Here is a tiny trained network, its code and every weight. The questions are about switching its units off for an input and a class, where a switched-off unit gives its printed mean instead of its output.

import numpy as np


def w(rows, s, z=0):
    codes = np.array(rows[::2]) - 128.0
    scale = np.full(codes.shape[1], s)
    scale[-1] = z or s
    return codes * scale


def f(y):
    return y / 2 * (1 + np.tanh(0.7978845608 * (y + 0.044715 * y**3)))


def log_softmax(a):
    a = a - a.max(-1, keepdims=True)
    return a - np.log(np.exp(a).sum(-1, keepdims=True))


def net(x, mask):
    res = np.array(x, float).reshape(1, 4) / 4 @ E
    y = f(res @ A[0][:, :-1].T + A[0][:, -1])
    res = res + np.where(mask, y, B[0][:, -1]) @ B[0][:, :-1]
    return log_softmax(res[-1] @ U[:, :-1].T + U[:, -1])


A, B = {}, {}
E = w([
[246,176,156],'x0',
[130,129,128],'x1',
[166,15,123],'x2',
[63,100,243],'x3',
],0.011)
A[0] = w([
[208,162,71,138],'neuron 1',
[54,122,142,173],'neuron 2',
[156,192,149,197],'neuron 3',
[95,189,69,195],'neuron 4',
[189,128,157,206],'neuron 5',
[174,23,150,219],'neuron 6',
[142,117,5,254],'neuron 7',
[175,137,106,102],'neuron 8',
],0.014,0.0084)
B[0] = w([
[173,154,131,217],'neuron 1',
[95,74,151,211],'neuron 2',
[122,177,209,213],'neuron 3',
[7,218,93,211],'neuron 4',
[128,242,70,199],'neuron 5',
[92,113,29,222],'neuron 6',
[199,117,37,250],'neuron 7',
[194,128,146,158],'neuron 8',
],0.012,0.013)
U = w([
[73,181,71,254],'0',
[141,222,130,18],'1',
[144,85,56,32],'2',
[208,125,97,72],'3',
[32,118,204,110],'4',
[131,186,254,172],'5',
[107,13,119,110],'6',
],0.011,0.0065)

Each question gives the input, the list of numbers given to net, and the class t.
The units are the neurons (one row each of A and B). Each row of codes is followed by its name. A weight is (code - 128) times the scale printed after its matrix; where a second scale follows, it is the last column's (A, B and U).
mask holds one flag per neuron, in row order. A switched-off neuron (its flag False) gives its mean, the last column of its row in B, instead of its output. The means were averaged over made-up inputs and are rounded, as every weight is.
A unit's drop is (log p(t) with every unit on - log p(t) with that unit switched off) / (log p(t) with every unit on - log p(t) with every unit switched off).
The circuit of an input: a set's keep is (log p(t) with only the set's units on - log p(t) with every unit switched off) / (log p(t) with every unit on - log p(t) with every unit switched off). Starting from all 8 units, units are removed one at a time, each time the one whose removal leaves the highest keep (on an exact tie, the one counted first), for as long as the keep stays at least 0.8.
units of the circuit, in order: the units of the circuit, biggest drop first
unit that matters most: the unit with the biggest drop
k most important neurons: the k neurons with the biggest drops, biggest first
drop when u is switched off: that unit's drop, to one decimal
input [-8,-7,6,-7], class 2: units of the circuit, in order => [neuron 7]
input [4,2,3,-6], class 3: units of the circuit, in order => [neuron 7; neuron 1]
input [4,-6,1,-4], class 3: 4 most important neurons => [neuron 7; neuron 4; neuron 8; neuron 1]
input [1,4,-4,-7], class 1: units of the circuit, in order => [neuron 1; neuron 6]
input [-4,-6,1,-1], class 2: units of the circuit, in order => [neuron 5; neuron 3]
input [-3,6,2,7], class 6: 2 most important neurons => [neuron 4; neuron 3]
input [-2,6,3,8], class 6: units of the circuit, in order => [neuron 4; neuron 5]
input [1,-3,-6,6], class 5: 2 most important neurons => [neuron 6; neuron 3]
input [0,0,6,-3], class 2: units of the circuit, in order => [neuron 6; neuron 4]
input [8,-6,6,5], class 0: units of the circuit, in order => [neuron 6; neuron 5]
input [2,3,-5,1], class 5: units of the circuit, in order => [neuron 6; neuron 7]
input [-8,6,7,-2], class 2: 3 most important neurons => [neuron 7; neuron 6; neuron 3]
input [-2,6,-6,2], class 4: units of the circuit, in order => [neuron 7; neuron 5]
input [-4,2,5,1], class 6: 2 most important neurons => [neuron 5; neuron 4]
input [1,2,-7,-8], class 1: 4 most important neurons => [neuron 1; neuron 3; neuron 6; neuron 8]
input [-2,7,-6,3], class 4: most important neuron => [neuron 7]
input [-2,1,5,-7], class 2: 2 most important neurons => [neuron 6; neuron 3]
input [1,-2,4,-5], class 3: units of the circuit, in order => [neuron 1; neuron 4]
input [4,5,2,-3], class 3: 2 most important neurons => [neuron 4; neuron 7]
input [8,3,4,7], class 0: units of the circuit, in order => [neuron 6]
input [-2,2,8,5], class 6: 2 most important neurons => [neuron 4; neuron 7]
input [2,-4,-3,-7], class 1: 3 most important neurons => [neuron 4; neuron 1; neuron 6]
input [-5,8,-1,5], class 4: 2 most important neurons => [neuron 7; neuron 6]
input [-2,4,1,-6], class 2: 2 most important neurons => [neuron 7; neuron 3]
input [-2,-5,2,-8], class 2: 4 most important neurons => [neuron 7; neuron 3; neuron 4; neuron 5]
input [2,8,4,-2], class 3: drop when neuron 2 is switched off => 0.2
input [-2,6,-5,8], class 4: unit that matters most => neuron 2
